Each row was made from one small tree. The marks that hang from a mark follow it in brackets, in the order of their numbers. Every link used is in the known rows. Write each row's tree.
Known rows:
Z746{Z391{Z283 Z689} Z649{Z920}}: [ -4.8  22.6 -20.8 -14.8  27.0 -12.1 -17.5  11.9   0.5   6.0 -28.3  10.4
 -11.7   7.5   2.2   7.5 -13.9  -6.2 -14.7   6.3   0.9 -21.5  29.5  22.1
  -3.1  29.2  12.3   3.1   0.2   0.3   3.9  -4.3 -21.2  11.5   8.4  -0.7
   7.4 -13.8 -34.8  26.0 -11.4  10.5  18.4  19.3]
Z283{Z756{Z428 Z725}}: [ -2.9  18.7  17.4 -15.5  10.6  -6.4 -17.8   9.6  10.7  -8.5   3.2  -9.7
 -14.7 -15.9  10.4 -10.1  -9.2 -14.2  -7.2   6.2 -15.4 -13.8  -0.2 -16.2
  30.1  20.7  23.2  -1.0 -27.3  -3.5   1.5   1.6 -26.6  11.3  30.1   1.1
  35.0  -8.8 -30.4  19.8  -6.9  11.6  23.3   9.2]
Z756{Z283 Z428 Z725}: [  3.8  16.9  21.8 -15.7   7.2  -0.1 -14.0   3.2   5.9 -11.6   9.7  -6.4
 -17.4 -16.4   5.1 -17.7 -11.9 -22.3   1.2   4.1 -17.4 -11.5  -7.8 -14.7
  33.8  29.6  22.7  -3.0 -25.3   3.1   6.5  -6.5 -32.0  -1.5  23.8   1.7
  43.5 -12.9 -25.8   9.5  -2.8   2.8  23.5  12.7]
Z689{Z160 Z391 Z725{Z283{Z756} Z649}}: [-18.1  30.8  -3.1 -23.0  32.1   4.3 -33.8   4.5   8.5  27.1   3.5  -5.9
  -4.1   3.5  13.8   3.8  11.0  10.4   4.4 -26.8 -13.2  -8.9  24.2 -22.5
  30.5   3.7  12.6 -15.7 -11.0 -13.5  -4.9  15.8 -30.5  33.4  12.4 -13.5
  38.2  10.1 -57.4  33.9   0.7  33.4  27.3  19.9]
Z391{Z283{Z649} Z689 Z746}: [ -5.8  21.0  -1.1 -20.4  32.9 -11.7 -13.8 -14.9  -4.0   1.1 -30.3  12.4
 -16.8  -4.8   3.9  -6.7 -17.3 -18.1  -5.7   3.8   4.0 -13.7  50.6  -4.1
  -5.3  42.9  21.4   1.4 -12.4  -4.9  -2.9   3.9 -30.6   1.0   3.9  -2.9
   8.4 -14.1 -37.1  34.2  18.2   9.6  11.0  15.6]
Z366{Z160 Z445 Z746{Z649}}: [  8.1  23.4   4.0 -21.9   8.8   4.5 -23.7  12.2  11.3  -3.1 -30.5  17.6
 -25.3   8.0   3.6  10.2 -11.5   1.7  28.0 -23.5  29.5 -24.8  -7.3  -0.3
   0.9  31.0  10.0  -8.0   0.8  -3.9   8.5   6.4 -38.2   4.4  11.4  -7.4
   8.1 -12.0 -43.3  12.3 -22.6   6.4  21.3  16.5]
Z649{Z283{Z756{Z428 Z725}}}: [ -3.0  26.1   9.7 -18.3  14.3  -7.3 -19.5   2.0  14.4   0.0   6.8  -8.9
 -16.7 -15.6   7.1  -5.8 -10.6 -14.1  -4.6   4.9  -9.1 -12.3  -6.5 -10.9
  31.9   9.7  18.2  -0.2 -22.4  -5.1   1.1   1.1 -24.7  18.8  26.7   6.7
  37.5   2.9 -30.1   6.6 -13.1   7.0  22.5  10.1]
Z391{Z283{Z649 Z756{Z428}} Z746}: [ -7.4  19.4  17.7 -23.3  19.4 -22.3 -15.4  -3.1   1.3  -4.9 -15.1  13.9
  -7.7  -4.7   2.2 -13.1  -9.5 -14.0 -16.8   8.2  -6.4  -8.7  45.9 -12.1
  13.5  33.3  16.0   3.1 -18.5  -9.5  -6.5  -2.1 -22.1   9.4  15.1   7.5
  15.8 -15.6 -34.4  39.8  22.6  11.2   7.5  14.4]
Z391{Z283 Z689 Z746{Z160 Z649{Z920}}}: [ -4.7  29.4 -24.3 -20.6  33.0 -16.8  -8.8   9.8   0.7  -5.4 -29.7  20.1
 -11.7   8.3  12.6   9.8 -28.6  -9.4  -9.7   3.4   5.4 -16.9  51.1   8.7
  -3.2  34.1  13.6  -6.7  -1.9   6.9  -1.9   3.7 -28.5   0.2   5.9   0.9
  -7.1  -6.8 -35.3  21.1  -0.6  13.4  14.0  23.5]
Z756{Z283 Z428 Z725{Z649{Z920}}}: [ -2.8  22.1  15.7 -20.9   8.3   3.7 -17.1  10.7  16.9   5.2  10.9  -0.5
 -17.6  -6.9  14.4 -13.7  -5.4 -15.9 -12.3   2.2 -21.0  -0.8 -18.0 -11.7
  37.0   4.2  22.5   1.3 -19.9  10.3  -2.0   3.3 -16.6   5.5  31.7   7.1
  40.0  -0.9 -28.0   6.1  -4.4  -2.2  21.9  15.6]
Z283{Z649 Z756{Z428 Z725}}: [ -3.6  21.2  24.4 -14.1  10.3  -4.7 -15.4  10.4   6.3  -3.4   1.6  -7.7
 -11.3 -19.9   0.0 -11.4  -6.1 -10.6  -7.1   2.2 -19.8  -7.0   8.4 -13.3
  35.4  24.1  23.8   7.5 -34.5   0.5  -0.8   0.3 -26.5  10.2  27.2   2.9
  33.1 -13.6 -27.9  31.7   9.4  10.9  12.9  11.8]
Z689{Z160{Z445} Z391{Z746{Z649}}}: [ -5.1  17.5 -10.3 -24.8  38.3   6.8 -18.1   5.2 -10.4  -2.7  -8.0  18.1
   0.3   6.4   7.6  -1.9 -18.6   5.1  14.2 -25.8  -9.8 -12.6  47.9  -2.4
   9.1  48.9   1.5 -16.4  -2.0  -5.8  -7.5  -2.4 -19.4  12.3  -4.5  -7.8
  16.8 -20.4 -49.5  23.8   6.1  41.7  26.0  18.2]
Z746{Z160{Z445} Z391{Z689{Z725{Z649}}}}: [  0.2  28.0 -17.4   0.3  32.5  -1.6 -23.6  14.0  -1.9  -0.4  -3.8  -8.4
  -8.4   1.4   4.5   6.5 -13.3  13.3  -1.1 -12.8 -11.0 -15.3  31.6   7.1
  -4.7  27.5  23.7  -6.9 -15.4  -3.8  -0.4  14.2 -20.4  18.6   7.1 -13.6
   5.5 -13.9 -31.1  17.0  -7.6  12.8  21.1  31.6]
Z160{Z445 Z746{Z391{Z283{Z649{Z920}} Z689}}}: [-10.6  16.0  -3.7  -9.3  27.3 -14.3 -13.9 -18.9 -10.1   6.3 -27.7  11.0
  -9.3   7.0  -2.4  -8.9  -3.1   7.5 -20.6  -7.0 -11.0 -13.5  26.7   8.8
 -11.9  46.8  12.4  12.1  -1.2 -11.7 -12.0   2.4   6.8  14.7   0.1   9.8
   4.9 -23.8 -30.1  21.8  16.6  11.9   9.9  12.5]
Z649{Z283{Z756{Z428 Z725}} Z920}: [-10.1  30.5   6.2 -20.6  12.3  -7.1 -15.9   3.5  19.9   4.4   2.5  -5.6
 -15.9 -11.2  12.1  -2.9 -10.5 -11.2 -14.1   5.6 -14.8  -6.5 -13.1  -7.3
  37.4  -1.5  15.6   3.0 -18.2  -1.1  -1.6   2.9 -17.4  20.5  29.6  17.2
  33.8   7.3 -34.3   1.0 -15.2   6.7  23.6   5.2]
Z689{Z725{Z283{Z649} Z756} Z746{Z160}}: [-12.2  31.4  -5.5  -4.4  29.1  10.6 -19.8  -6.7   8.7  27.1   2.6  -9.0
 -10.7 -10.3  12.1   5.5   5.4  13.6  23.1 -38.7  -0.7   3.3  28.3 -11.6
  35.7  24.7  15.2  -4.5  -8.5  -9.9  20.5  21.6 -45.7   9.3  -2.5 -27.5
  14.8   1.7 -38.3  28.8   4.8  13.0  29.9  27.4]
Z756{Z283{Z649{Z920}} Z428 Z725}: [ -4.2  23.8  24.8 -16.9   5.2   2.0  -8.1   5.4   6.8  -1.8   4.0  -0.7
 -13.2 -16.1  -0.4 -16.2  -8.8 -15.7  -8.0   0.5 -27.3   1.2  -6.0  -8.2
  44.8  21.6  20.6   8.9 -28.2  11.4   1.6  -6.1 -24.5  -1.1  23.8  14.3
  37.8 -13.5 -27.4  15.8  11.5   1.8  14.2  10.4]
Z160{Z746{Z649{Z283 Z920}}}: [-13.8  29.1 -17.4 -21.8  22.5  15.4 -19.4  -4.7  18.5  17.4  -5.6   8.4
 -15.5  -0.8  12.2   9.2 -13.0  -2.9   9.5  -9.9  13.6 -10.2   5.6   1.5
  15.4  14.3   1.0   6.8   2.8 -13.5  -9.0  13.7 -12.9  14.0  11.5   4.6
  14.7  -2.0 -33.1 -11.0 -15.6  10.8  24.8  16.2]
Z160{Z445{Z283{Z649{Z920} Z756} Z366} Z746}: [-29.6  15.8  18.7 -14.3  23.3  -1.2 -20.3 -22.7   7.0   5.7  -2.2  -2.6
  -8.7 -10.3  15.4   4.3   0.5  37.2  -4.6 -25.0 -17.2  -2.7  17.3 -10.1
  20.5  31.1  18.0  18.1 -11.4 -24.6 -19.8  15.8  18.8  10.0   7.2  26.9
  22.3 -16.4 -32.6  22.6  47.4  24.1   5.4   9.9]
Z366{Z160 Z428 Z445{Z283} Z746}: [  7.9  22.4  32.2 -15.1  10.4 -13.6 -27.6  -5.1  18.3  -0.5 -34.3  13.0
 -29.1   5.6   5.9   1.8  -3.2   3.7  23.1 -29.5  28.6 -15.6 -22.2 -15.2
   1.6  26.0   7.4  -8.9  -3.8 -16.4   9.7  10.6 -36.2   9.8  -0.6  -4.4
  10.3 -12.5 -34.1   6.9  -8.4   0.4  18.8   4.7]
Z689{Z391{Z283 Z746{Z160}} Z725{Z756}}: [-16.8  21.5 -12.7 -15.8  37.5  -9.8 -15.2  -2.0  -1.1  -6.0  -9.7  17.8
 -14.8  10.2  18.0  -6.4  -5.9  -9.9   9.9 -24.0  -3.1 -10.4  54.3  -6.5
  12.8  33.2  18.7 -21.6  -1.5  -6.0   1.4   4.5 -51.4   2.2 -10.4 -25.6
   2.9  -3.1 -47.0  32.4   4.2  16.9  28.3  24.5]
Z756{Z283{Z649} Z428}: [ -0.9  21.2  29.0 -10.8  12.1   5.0 -18.7  -0.2   4.5  -0.8   3.0  -1.4
 -12.8 -14.7  -4.3 -16.0 -10.9 -11.1  -1.8   1.6  -6.1  -1.5  14.6 -10.8
  29.6  30.0  17.7   7.2 -23.0  -3.4   4.6  -4.5 -27.7   2.3  19.4   2.7
  31.8 -18.4 -25.1  20.8  17.8   1.1  15.9  16.0]
Z283{Z649{Z920} Z756{Z725}}: [-16.4  28.6  10.7 -16.4  11.9   3.5 -13.7   3.2  14.3   7.0 -12.5  -9.1
 -16.5 -13.8  10.1  -2.2  -6.6   0.3 -10.3  -1.5 -20.9  -2.5   9.1  -8.4
  36.3  14.2  25.2  14.8 -27.5   4.2  -8.6   7.8 -23.7   9.1  22.9   9.2
  29.3  -1.5 -34.1  27.7   5.8  13.2  15.4   9.1]
Z391{Z283 Z746{Z160 Z649{Z920}}}: [ -7.6  28.0 -23.1 -21.6  28.7  -8.4 -10.9  10.5   8.0  -4.4 -25.1  19.8
  -9.9   5.6  15.5   9.3 -27.2  -4.6  -2.2  -1.8   3.4 -11.1  49.0   4.5
   8.8  29.7  10.9  -6.0  -1.1   4.8  -5.3   5.4 -31.7   0.3   5.9  -0.4
  -2.5  -7.0 -33.4  20.0   0.2  13.2  19.9  26.1]
Z391{Z283 Z689{Z160{Z445} Z725} Z746{Z649}}: [ -2.4  21.9 -14.8 -36.1  36.8 -17.1  -8.6  -0.3 -15.8 -11.7 -10.5  12.0
  -4.3   3.5   1.0   2.8 -19.9  -3.3  10.8 -20.2 -23.1 -30.3  60.1  -0.4
   0.6  57.8   5.4 -20.4  -7.0  -6.2  -1.8  -3.8 -19.4  12.2  -6.8   2.7
  18.9 -27.4 -51.2  22.8   7.4  36.1  18.4  22.4]
Z445{Z283{Z649 Z756}}: [-16.4  23.9  21.9  -9.0  19.7   5.4 -23.1  -9.2  11.8  11.0 -10.4 -10.9
 -14.9 -14.1   6.0  -3.8  -5.2  12.0  -1.5  -4.2  -2.6  -3.6  30.2 -13.8
  26.4  25.0  21.6  13.7 -24.2 -10.5  -9.7   4.8 -22.4  10.9   7.8   5.0
  29.9  -6.8 -25.4  36.4  27.9  11.3  12.3  15.9]
Z366{Z428 Z445{Z283} Z746{Z391}}: [  5.2  22.9  18.5 -11.6  17.0 -17.4 -32.9   1.3  12.8   2.1 -34.2   6.1
 -22.7   4.8  -7.7  -1.2  -2.6   1.1  12.0 -16.2  23.1  -9.3  -9.6  -6.3
  -4.0  25.7  10.0  -2.7  -5.9 -20.7  10.5   7.0 -34.0  12.8  -6.3  -6.9
   9.6 -17.9 -26.3   9.2 -14.3   5.6  19.8   8.2]
Z746{Z391{Z689{Z160}} Z649}: [  2.3  24.8  -7.9 -12.3  33.5  -5.9 -21.5  21.3 -11.2   4.2 -14.7  -0.5
  -3.4  -1.3  -3.9  12.9 -15.2   2.0   3.9  -1.9   6.8 -29.3  34.9   9.9
   4.2  39.3   9.5  -4.0  -9.7   1.4   9.9  -0.1 -26.6  18.2   4.4 -12.4
  16.0 -19.2 -35.3  26.8 -20.0  24.5  22.1  25.1]
Z725{Z283 Z649{Z920} Z756}: [ -8.8  26.8 -14.7 -15.3  32.7  23.4 -34.8 -13.6  30.2  43.0  -4.1  -1.3
 -21.0  -1.0  34.8   8.6   7.1  15.0  -0.2 -24.1  15.1   7.4  -3.2   0.2
  14.0  -8.1  18.7   7.2   3.3  -1.8  11.7  30.6 -10.2  22.0  22.8 -19.8
  13.4  22.3 -36.3   7.8 -17.6  -6.9  39.5  25.2]
Z746{Z391{Z689} Z649}: [  3.6  22.2 -15.4  -6.7  26.9   2.3 -22.3  17.4  -1.5   3.4 -16.0   0.2
 -10.4  -2.5  -0.6   9.5 -16.1  -5.6   1.9   4.2  11.3 -23.0  28.4  17.8
  -4.5  35.5  15.4   3.9 -10.6  -3.4   9.1   1.4 -29.2   9.5   9.9 -13.8
   8.4 -18.0 -30.7  22.5 -19.9  13.0  19.7  23.6]
Z391{Z283 Z689 Z746{Z160{Z445}}}: [  1.2  20.0 -13.4 -12.6  38.0 -18.0 -13.3 -15.6  -6.5 -14.5 -26.7   9.4
 -14.9   2.8  13.0  -4.0 -28.8  -0.2  -8.0  -3.6  -1.0 -16.9  50.8  -2.8
 -16.7  51.1  20.9 -11.2  -4.1  -4.2  -3.7   4.4 -18.6   4.1   1.5  -2.0
  -0.7 -11.6 -31.6  18.2  12.5  13.5  19.4  20.2]
Z160{Z445{Z283} Z746{Z391{Z689{Z725}} Z649}}: [ -4.6  16.2 -10.3 -10.7  24.1  -0.6 -13.4  -0.4 -10.8  -3.1   2.7   1.0
  -3.5   1.0  -4.6   1.2  -4.2   8.9  14.4 -20.7 -14.3 -26.5  28.9   8.9
  -3.7  56.2   7.0  -0.3 -11.8 -19.1  -7.3  -0.3  -6.2   9.9 -11.4   2.8
  16.7 -35.6 -29.7  12.1   5.2  23.6  11.0  24.0]
Z366{Z746{Z649{Z283 Z920}}}: [-10.3  36.3 -17.7 -24.2  17.6  12.1 -20.1   3.5  20.7  18.4 -16.4   8.4
 -23.6   0.7  11.8  11.6 -16.3  -2.5  14.1 -11.2  18.0  -7.9  -1.3   0.8
  15.0   8.6   1.5   5.8   6.4  -8.1  -0.4  10.1 -24.1  10.8  12.7   3.2
  13.7   1.0 -38.9  -8.7 -22.3   8.0  26.5  13.2]
Z366{Z160{Z445 Z746} Z428}: [  6.3  13.3  21.9  -6.8  16.1  -3.2 -20.9 -15.3  10.4  -2.7 -12.1   9.1
 -15.5   1.0  18.6  -2.5  -4.8   8.6  13.3 -29.9   9.0 -18.0  -6.6 -11.7
  -4.7  43.5   1.0  -1.2  -3.8 -25.2  -2.0  17.6  -8.3  16.5   7.2  -9.9
   5.6 -23.2 -30.1  -2.3  -5.0   9.7  22.6   7.3]

Write each row's tree:
[ -2.6  22.3  18.6 -14.6  11.0   9.6 -13.2  -4.5   4.5  -0.4  -1.8  -9.2
 -20.2 -19.0  -0.3 -12.3  -9.1 -10.7   7.2  -4.3 -17.2  -6.1   8.0 -10.7
  34.6  34.5  27.3   9.3 -29.9   6.6  -1.0  -2.1 -36.6  -5.1  13.7  -0.5
  41.2  -9.9 -25.6  22.9  12.2   4.8  14.4  17.3]  Z756{Z283{Z649} Z725}
[ -6.5  25.6 -16.8  -8.2  22.6 -19.7 -18.2  15.3   1.9  -4.4 -20.5   5.9
  -3.3  12.6   4.2   9.1 -14.9  26.8 -22.2  -4.6 -14.4 -14.6  41.0  19.2
   5.4  32.4  10.4   4.2  -2.8   0.0  -7.8  -5.3  -5.2  19.5   7.1   8.3
   3.9  -9.5 -26.2  29.4   2.0  18.1  14.2  27.2]  Z746{Z160{Z445} Z391{Z283{Z756}} Z649{Z920}}
[ -9.8  26.7  15.1 -16.8   8.9   9.8  -9.8  -3.2   9.8   4.0  -6.0  -5.8
 -19.3 -14.5   4.8  -9.6  -9.0  -7.7  -2.1  -3.6 -22.8  -0.2   1.3  -7.2
  40.1  23.0  24.6  12.5 -25.6  10.9  -3.7  -0.3 -29.2  -3.5  16.6  10.1
  37.7  -5.5 -29.4  17.6   9.9   4.5  15.5  12.4]  Z756{Z283{Z649{Z920}} Z725}
[ -8.7  25.1   5.7 -20.8  12.2  11.6 -18.8   2.2  19.9  11.0   1.0  -5.4
 -23.4  -5.4  19.5  -6.9  -5.5  -7.9  -6.0  -2.2 -16.5  -2.4 -10.8 -10.4
  32.5   5.6  26.5   5.0 -17.3  10.0  -7.3   8.9 -21.1   2.9  24.3   2.8
  39.9   6.9 -30.2   7.7  -5.7   0.3  23.1  17.7]  Z756{Z283 Z725{Z649{Z920}}}
[  3.6  15.1  28.3 -12.2  11.1 -13.4 -19.2  -4.2   9.0  -0.7  -3.5  11.6
  -8.7   6.9  12.9   3.9   2.8  23.9   9.2 -32.3   2.2 -21.8   5.9  -5.2
   3.6  46.7  -5.1   5.2  -9.4 -24.2 -10.5   6.0   4.6  18.7  -0.9   4.1
  12.5 -22.3 -23.7  12.4  11.4  16.9   3.7  14.6]  Z366{Z160{Z445{Z283{Z756}} Z746{Z649}} Z428}
[-20.4  30.2  11.3 -12.8  16.7   7.0 -20.9  -1.2  17.4  12.5 -17.5  -6.5
 -14.9  -8.2  11.3   1.0  -8.6   8.1 -13.3   0.2  -5.2   0.7  23.1  -7.6
  26.8  11.5  19.5  16.4 -17.9  -6.1  -8.3  10.9 -19.1  14.3  21.4   8.1
  19.6  -2.1 -36.0  27.3  10.1  12.1  18.1   9.6]  Z283{Z649{Z920} Z756}
[-10.2  25.2 -18.8 -21.2  24.4  16.7 -18.8 -13.6  14.8  13.3  -2.3   7.6
 -13.4   0.9  11.6   5.2 -14.7  10.7   8.0 -20.2   1.3  -7.3   5.3   6.0
   8.2  24.7  -1.2   6.6   5.2 -16.2 -12.3  11.1   5.1  17.6   8.8  10.6
  14.5  -7.7 -32.5 -16.4  -7.0  14.8  25.4  15.6]  Z160{Z445 Z746{Z649{Z283 Z920}}}
[  1.2  24.2  -8.3 -19.8  19.2  11.7 -24.1   3.9  23.4  24.2   3.2  -1.9
 -12.1 -12.5  21.2  -1.5  -1.9  -8.2  -4.6  -9.4 -12.0   3.1 -22.5  -8.3
  28.6  -4.7  18.9  -0.9 -14.5   5.5   6.7  19.0 -15.7  17.7  35.8  -2.5
  29.3   6.4 -33.7   5.8 -13.5  -0.2  31.1  16.7]  Z756{Z428 Z725{Z283 Z649{Z920}}}
[ -7.9  31.4 -16.2  -8.8  24.1  12.9 -18.1  19.6  16.0   2.7 -13.7   1.1
 -12.2  -3.9  14.4  13.8 -25.8   6.3   4.3  -6.4   5.4  -6.0  25.4   4.4
  21.1  17.7  13.1   0.0  -7.8   4.4   1.1  10.9 -31.7   5.9  16.7  -6.2
   4.9  -5.8 -28.8  11.4  -8.8  12.3  28.0  24.4]  Z746{Z160 Z649{Z920}}
[-22.2  17.5 -17.3  -7.7  34.1   5.8 -20.6  15.0   1.7   1.8  -3.9   9.1
  -4.2   4.9  18.2  11.5 -17.2  24.0   8.6 -35.2 -15.5   0.1  25.0   4.4
  26.4  29.6   8.9 -13.3  10.0 -14.9   0.8   7.2 -18.9   2.3   3.2  -4.5
   9.9 -14.2 -48.7  25.4  22.5  44.0  26.0  13.1]  Z689{Z391 Z746{Z160{Z445{Z366}} Z649{Z920}}}
[ -9.8  15.1  -9.9  -9.6  21.1   8.1 -16.3  -3.5   2.6   7.1  -6.3   7.6
  -3.2   4.2   7.1   1.8  -5.7  20.9   3.3 -17.5  -7.2 -11.4  15.2  10.5
   4.9  41.3   2.2  10.0  -1.1 -13.0 -13.5   2.9   8.4  11.7  -4.4  10.5
  12.7 -25.2 -23.1   6.5   4.4  17.0  17.9  21.0]  Z160{Z445{Z283} Z746{Z391 Z649{Z920}}}
[ -8.9  25.5  -1.3  -0.1  29.2  -2.7 -18.4   1.7   2.8   3.6 -17.1  -8.4
 -17.9  -4.3  14.4   0.0 -20.0  -4.8   1.4  -2.0  10.2 -12.3  26.4 -16.5
  12.0  32.3  19.5 -10.3  -4.6 -10.3   8.2  12.3 -40.3   3.3   6.9 -16.8
  12.8  -5.5 -33.2  20.1  -1.9  19.1  28.5  12.9]  Z391{Z689{Z746{Z160}}}
[ -9.5  23.8  11.3 -20.6  11.4  -2.7 -21.1  17.2  21.4   8.1   4.5  -3.9
 -14.8  -6.3  20.0  -5.6  -2.6  -7.8 -20.7   4.4 -19.1  -3.1 -10.3 -13.0
  33.3  -4.7  22.9   3.2 -22.1   3.6  -6.7  11.3 -11.0  18.1  38.0   6.1
  31.6   3.2 -32.4  16.3  -8.6   6.5  21.6  12.2]  Z283{Z756{Z428 Z725{Z649{Z920}}}}
[-14.9  23.5  -3.6 -14.5  29.9  20.4 -30.6  -2.9  27.4  28.1  -3.9   0.0
 -25.3   0.8  32.8   3.4   0.4   8.3  -3.4 -16.0  11.7   3.6   4.0  -1.5
  16.5  -4.2  21.4   6.5  -0.2  -0.8   3.8  24.9 -12.9  16.3  20.9 -18.8
  12.8  12.2 -33.7   9.8 -15.0  -4.4  38.1  22.4]  Z725{Z649{Z920} Z756}
[ -3.7   5.4   5.7 -11.3  30.6 -26.9 -29.1 -14.4  -0.3  -7.0 -13.9   7.9
  -9.5  -1.7   7.2   2.9  -2.0  12.6   0.7 -22.8  -2.9 -19.1  12.4   2.0
 -12.8  46.1   9.2   0.3   2.2 -36.4   1.3  13.5  -0.4  15.1   0.5  -6.0
   6.7 -31.5 -29.2  13.8  11.4  20.2  17.5  12.3]  Z160{Z445{Z366{Z428}} Z746{Z391{Z283}}}
[-11.4  23.1  12.2 -15.2  25.1 -16.5 -20.9 -10.3   1.6   5.3 -26.0  -2.6
 -19.8  -4.4   1.1  -5.9  -7.5  -3.3 -19.3   6.3  -2.4 -15.0  40.0  -6.5
   5.2  32.1  24.5   8.3 -16.7  -8.8  -5.0   0.3 -22.9  13.0  13.9   1.6
  21.0  -5.8 -33.7  42.7  22.1  11.2   8.5  13.0]  Z391{Z283{Z649 Z756} Z689}
[ -3.9  16.8  -2.9 -14.4  13.6  13.6 -12.6  -3.3   8.5   2.1  -9.3  15.9
 -10.2   6.4  20.9   6.8  -9.8  16.7  11.7 -27.0   1.3 -19.6   2.2   4.3
   5.5  39.1   0.2   3.4   3.1  -8.6 -10.1  10.6   1.7  10.6  11.7   5.2
   6.6 -19.2 -37.0   0.8  -5.4  13.6  21.6  15.8]  Z366{Z160{Z445 Z746{Z649{Z920}}}}
[  1.7  24.2  21.8  -8.9   9.5 -27.4 -24.1   1.4  -1.3  -3.6 -38.7   8.8
 -22.3  15.7  -1.1   5.5   2.7  13.0  -1.0  -7.5  25.8 -32.6  -3.2  -1.4
 -11.0  32.3  19.3  -0.6  -5.8  -7.9   3.5  -0.7 -23.6  13.5   0.0   8.3
  10.4  -5.5 -38.0  28.6 -13.5   4.3   4.7  10.8]  Z366{Z160 Z445{Z283{Z756}} Z746{Z391{Z689}}}
[ -0.6  16.4  24.9 -11.5  17.2   3.8 -23.1  -5.6  10.2   1.2  12.0  -1.0
 -20.4  -6.3  13.6 -14.2  -2.7  -6.9  -0.3  -6.5   5.3  -5.6   4.3  -7.2
  24.1  24.6  18.4   1.1 -10.2  -3.9  16.8  -0.6 -22.0   5.2  17.8 -11.1
  27.9  -5.1 -26.2  10.1  -5.7  -6.3  30.2  19.0]  Z725{Z756{Z283 Z428}}
[ -7.2  21.6  19.0 -16.6  18.1   7.5 -26.4   1.8  20.7  18.1  13.4   5.1
 -20.6   3.2  22.8  -9.7   4.0  -0.7 -13.8  -8.4   1.6   4.9  -5.9  -4.3
  27.0  -0.5  18.2   5.3  -4.9   3.2   8.4   9.1  -6.6  11.9  25.9  -6.0
  24.4   7.0 -28.2   6.5  -7.2 -11.4  28.7  22.0]  Z725{Z649{Z920} Z756{Z283 Z428}}
[ -3.3  23.6  -4.9 -15.5  28.9  15.4 -33.1  -5.0  27.3  37.1   5.7   3.6
 -15.2  -2.7  29.6   1.6   7.4   7.1  -6.2 -19.8  10.4   8.9 -10.5  -1.1
  18.5  -9.5  14.8   3.2   0.6  -1.7  17.0  24.8  -5.4  24.4  30.0 -15.3
  13.7  14.3 -34.1   6.0 -16.1  -9.5  38.0  23.0]  Z725{Z283 Z649{Z920} Z756{Z428}}
[  3.0  23.1 -14.2  -5.8  28.0  14.1 -20.8   9.4   6.8  -5.7  -6.4  -3.1
 -10.7  -6.5   8.8   7.3 -27.7  17.1  12.4 -17.4  -1.0  -9.3  31.6   5.2
   8.5  39.7  13.4  -3.4  -9.4  -2.5   0.5   6.4 -21.1   8.1  10.8 -10.4
   8.3 -15.9 -24.0  11.2   2.0  16.7  27.5  28.4]  Z746{Z160{Z445} Z649}
[-14.2  18.6 -16.6 -15.2  20.2  -8.0 -16.9  12.2   5.3  14.2 -22.4  10.1
  -8.6   9.1   7.5   2.6  -6.7  -3.4  -5.6  -3.0  -4.4 -13.4  25.9   8.8
  17.9  28.2   3.8  -1.7   9.2  -9.7   3.0  -2.7 -28.1   8.7   1.0  -5.0
  17.3 -14.6 -38.2  30.0  -7.5  20.9  26.1  15.9]  Z689{Z746{Z391{Z283} Z649{Z920}}}
[  2.4  24.1  -1.1 -19.8  22.2   7.3 -25.0   5.8  19.0  13.8  11.3  -3.3
 -18.9 -14.9  10.7  -5.0  -9.8 -18.0   3.6  -3.0  -3.7  -5.2 -15.1  -8.4
  26.9  -0.4  19.2  -3.9 -17.5   0.8   0.7  11.1 -23.8  18.2  27.7  -6.2
  34.5   3.9 -27.3   0.1 -15.0  -1.9  28.0  19.6]  Z756{Z428 Z725{Z649{Z283}}}
